Here is a tiny trained network, its code and every weight. The questions are about switching its units off for an input and a target symbol, where a switched-off unit gives its printed mean instead of its output.

import numpy as np


def w(rows, s, z=0):
    codes = np.array(rows[::2]) - 128.0
    scale = np.full(codes.shape[1], s)
    scale[-1] = z or s
    return codes * scale


def norm(h):
    return h / np.sqrt((h * h).mean(-1, keepdims=True) + 1e-5)


def softmax(a):
    e = np.exp(a - a.max(-1, keepdims=True))
    return e / e.sum(-1, keepdims=True)


def log_softmax(a):
    a = a - a.max(-1, keepdims=True)
    return a - np.log(np.exp(a).sum(-1, keepdims=True))


def net(x, mask):
    ids = ['βγεζμξπστω'.index(c) for c in x.split()]
    T = len(ids)
    res = E[ids] + P[:T]
    u = 0
    for l in range(3):
        r = norm(res)
        for j in range(3):
            rows = slice(4 * j, 4 * j + 4)
            q, k, v = (r @ M[l][rows].T for M in (Q, K, V))
            z = softmax(np.where(np.tri(T) > 0, q @ k.T / 4**0.5, -1e9)) @ v
            o = O[l][rows]
            res = res + np.where(mask[u + j], z, o[:, -1]) @ o[:, :-1]
        u += 3
    return log_softmax(norm(res)[-1] @ U[:, :-1].T + U[:, -1])


Q, K, V, O = {}, {}, {}, {}
E = w([
[205,11,107],'β',
[208,63,212],'γ',
[142,60,214],'ε',
[107,115,111],'ζ',
[92,99,103],'μ',
[99,79,113],'ξ',
[96,222,145],'π',
[181,89,84],'σ',
[118,54,220],'τ',
[144,36,178],'ω',
],0.013)
P = w([
[86,110,132],'0',
[132,142,108],'1',
[27,18,83],'2',
[142,144,150],'3',
[63,17,74],'4',
[138,148,159],'5',
[70,1,71],'6',
[149,149,155],'7',
],0.0093)
Q[0] = w([
[158,158,160],'L0H1',
[160,59,100],'L0H1',
[72,114,175],'L0H1',
[49,159,223],'L0H1',
[81,149,141],'L0H2',
[200,177,136],'L0H2',
[49,151,140],'L0H2',
[233,34,74],'L0H2',
[99,42,89],'L0H3',
[26,230,197],'L0H3',
[128,132,252],'L0H3',
[67,150,59],'L0H3',
],0.011)
K[0] = w([
[156,80,115],'L0H1',
[42,73,190],'L0H1',
[205,50,187],'L0H1',
[170,55,203],'L0H1',
[76,31,136],'L0H2',
[166,18,10],'L0H2',
[135,103,126],'L0H2',
[236,88,102],'L0H2',
[2,164,124],'L0H3',
[237,69,99],'L0H3',
[248,112,158],'L0H3',
[187,134,157],'L0H3',
],0.0079)
V[0] = w([
[241,132,122],'L0H1',
[140,149,33],'L0H1',
[212,70,95],'L0H1',
[179,145,141],'L0H1',
[187,129,87],'L0H2',
[223,114,254],'L0H2',
[211,82,147],'L0H2',
[209,169,78],'L0H2',
[159,77,133],'L0H3',
[157,94,205],'L0H3',
[113,169,163],'L0H3',
[160,112,160],'L0H3',
],0.01)
O[0] = w([
[109,209,226,96],'L0H1',
[117,131,146,2],'L0H1',
[188,81,65,165],'L0H1',
[93,153,140,107],'L0H1',
[81,123,125,78],'L0H2',
[82,209,90,218],'L0H2',
[78,151,140,171],'L0H2',
[52,132,255,21],'L0H2',
[211,126,187,170],'L0H3',
[40,125,87,202],'L0H3',
[165,65,181,116],'L0H3',
[101,123,142,151],'L0H3',
],0.0064,0.0063)
Q[1] = w([
[201,135,114],'L1H1',
[164,189,77],'L1H1',
[124,134,196],'L1H1',
[62,117,50],'L1H1',
[67,76,236],'L1H2',
[184,243,82],'L1H2',
[65,201,14],'L1H2',
[143,175,223],'L1H2',
[180,254,16],'L1H3',
[148,74,103],'L1H3',
[119,105,176],'L1H3',
[41,117,70],'L1H3',
],0.0093)
K[1] = w([
[123,110,141],'L1H1',
[122,130,140],'L1H1',
[63,102,132],'L1H1',
[171,144,187],'L1H1',
[84,116,169],'L1H2',
[114,144,90],'L1H2',
[65,147,8],'L1H2',
[109,91,81],'L1H2',
[104,182,170],'L1H3',
[83,110,100],'L1H3',
[139,79,192],'L1H3',
[101,24,113],'L1H3',
],0.014)
V[1] = w([
[171,165,86],'L1H1',
[121,78,184],'L1H1',
[145,209,172],'L1H1',
[154,145,142],'L1H1',
[204,118,110],'L1H2',
[111,54,91],'L1H2',
[71,114,35],'L1H2',
[202,254,59],'L1H2',
[112,118,139],'L1H3',
[145,83,19],'L1H3',
[108,107,128],'L1H3',
[94,120,220],'L1H3',
],0.0091)
O[1] = w([
[96,117,254,130],'L1H1',
[77,197,72,122],'L1H1',
[90,39,177,37],'L1H1',
[94,147,166,104],'L1H1',
[64,147,181,152],'L1H2',
[134,114,116,193],'L1H2',
[151,79,153,171],'L1H2',
[172,96,194,79],'L1H2',
[136,167,168,129],'L1H3',
[87,121,167,254],'L1H3',
[135,134,62,148],'L1H3',
[130,117,184,62],'L1H3',
],0.0063,0.0069)
Q[2] = w([
[126,144,63],'L2H1',
[145,218,103],'L2H1',
[112,177,201],'L2H1',
[112,117,130],'L2H1',
[136,254,71],'L2H2',
[101,189,89],'L2H2',
[108,110,235],'L2H2',
[215,50,211],'L2H2',
[185,104,88],'L2H3',
[80,78,124],'L2H3',
[80,140,89],'L2H3',
[110,166,106],'L2H3',
],0.013)
K[2] = w([
[110,94,144],'L2H1',
[172,121,68],'L2H1',
[157,184,153],'L2H1',
[141,205,103],'L2H1',
[121,102,78],'L2H2',
[101,86,67],'L2H2',
[81,163,197],'L2H2',
[190,10,138],'L2H2',
[203,157,71],'L2H3',
[105,176,171],'L2H3',
[131,155,154],'L2H3',
[188,134,125],'L2H3',
],0.012)
V[2] = w([
[161,210,159],'L2H1',
[96,152,153],'L2H1',
[100,106,176],'L2H1',
[59,141,134],'L2H1',
[103,179,145],'L2H2',
[182,88,83],'L2H2',
[160,129,85],'L2H2',
[129,128,164],'L2H2',
[189,67,83],'L2H3',
[127,85,62],'L2H3',
[251,120,48],'L2H3',
[155,144,130],'L2H3',
],0.014)
O[2] = w([
[111,3,150,28],'L2H1',
[164,120,75,76],'L2H1',
[161,115,71,95],'L2H1',
[175,156,184,99],'L2H1',
[152,191,162,81],'L2H2',
[98,170,106,204],'L2H2',
[114,100,213,177],'L2H2',
[94,210,142,93],'L2H2',
[151,218,117,226],'L2H3',
[206,153,60,215],'L2H3',
[99,64,214,247],'L2H3',
[191,60,191,125],'L2H3',
],0.005,0.012)
U = w([
[128,231,141,217],'β',
[24,105,174,88],'γ',
[121,140,75,213],'ε',
[175,48,111,15],'ζ',
[166,73,120,15],'μ',
[154,93,115,3],'ξ',
[134,2,210,160],'π',
[231,122,152,172],'σ',
[148,107,157,128],'τ',
[176,130,116,101],'ω',
],0.015,0.0048)

Each question gives the input, a string of symbols that net reads in full, and the target symbol t.
The units are the heads (4 rows each of Q, K, V and O). Each row of codes is followed by its name. A weight is (code - 128) times the scale printed after its matrix; where a second scale follows, it is the last column's (O and U).
mask holds one flag per head, layer by layer. A switched-off head (its flag False) gives its mean, the last column of its rows in O, instead of its output. The means were averaged over made-up inputs and are rounded, as every weight is.
A unit's drop is (log p(t) with every unit on - log p(t) with that unit switched off) / (log p(t) with every unit on - log p(t) with every unit switched off).
The circuit of an input: a set's keep is (log p(t) with only the set's units on - log p(t) with every unit switched off) / (log p(t) with every unit on - log p(t) with every unit switched off). Starting from all 9 units, units are removed one at a time, each time the one whose removal leaves the highest keep (on an exact tie, the one counted first), for as long as the keep stays at least 0.8.
circuit, biggest first: the units of the circuit, biggest drop first
unit that matters most: the unit with the biggest drop
heads that matter: for each layer, one digit per head in row order, 1 if its drop is at least 0.15 and else 0, layers parted by /
drop when u is switched off: that unit's drop, to one decimal
input ε π β, target π: heads that matter : 010 / 110 / 000
input γ ω ε ε ζ ε ω, target ε: unit that matters most : L0H3
input γ γ ε ω, target β: heads that matter : 001 / 111 / 110
input β σ ε γ, target β: circuit, biggest first : (L1H2; L0H2)
input ξ β γ σ ε π ζ, target π: circuit, biggest first : (L1H1; L1H2; L2H3)
input π τ π ε μ π ζ, target π: circuit, biggest first : (L0H2; L1H2; L2H3)
input γ γ ε ζ ζ π, target σ: circuit, biggest first : (L0H2; L1H2)
input π ζ ε π π, target π: heads that matter : 010 / 010 / 000
input ω γ ζ, target γ: heads that matter : 100 / 101 / 010
input ε ε ξ γ π, target γ: circuit, biggest first : (L1H1; L2H3; L0H2)
input ω γ ε γ μ, target γ: circuit, biggest first : (L1H1; L0H2)
input ζ γ ε μ ζ π μ, target π: circuit, biggest first : (L0H2; L1H1)
input ε τ ζ π ε γ ω, target γ: circuit, biggest first : (L0H2; L1H2; L2H2)
input ε τ τ ε π σ, target β: unit that matters most : L0H2
input γ ω γ γ π, target γ: circuit, biggest first : (L1H2; L0H1; L2H3)
input π γ γ, target γ: heads that matter : 111 / 011 / 001
input ε π ε ε β γ γ, target γ: heads that matter : 010 / 010 / 001
input ε β ω π μ, target π: circuit, biggest first : (L1H1; L1H2; L0H2)
input ε γ ε π γ, target π: heads that matter : 110 / 001 / 001
input μ ε σ ε σ ε ε, target ε: unit that matters most : L1H2
input π ξ π β, target ε: heads that matter : 110 / 110 / 000
input γ ε π ε ε ζ, target σ: heads that matter : 010 / 000 / 000
input ε σ π μ ζ π σ, target π: circuit, biggest first : (L1H1; L0H2; L1H2)
input π π ε ε ξ γ ω, target γ: circuit, biggest first : (L0H2; L1H2)
input γ π ξ, target π: heads that matter : 010 / 011 / 000
input β μ ω ω π γ ε, target γ: drop when L2H2 is switched off : 0.0
input ε ε ε ε π γ ε, target γ: drop when L1H1 is switched off : 0.2
input π π ζ σ π, target σ: drop when L0H2 is switched off : 0.4
input ε ε ε, target ε: circuit, biggest first : (L2H3)
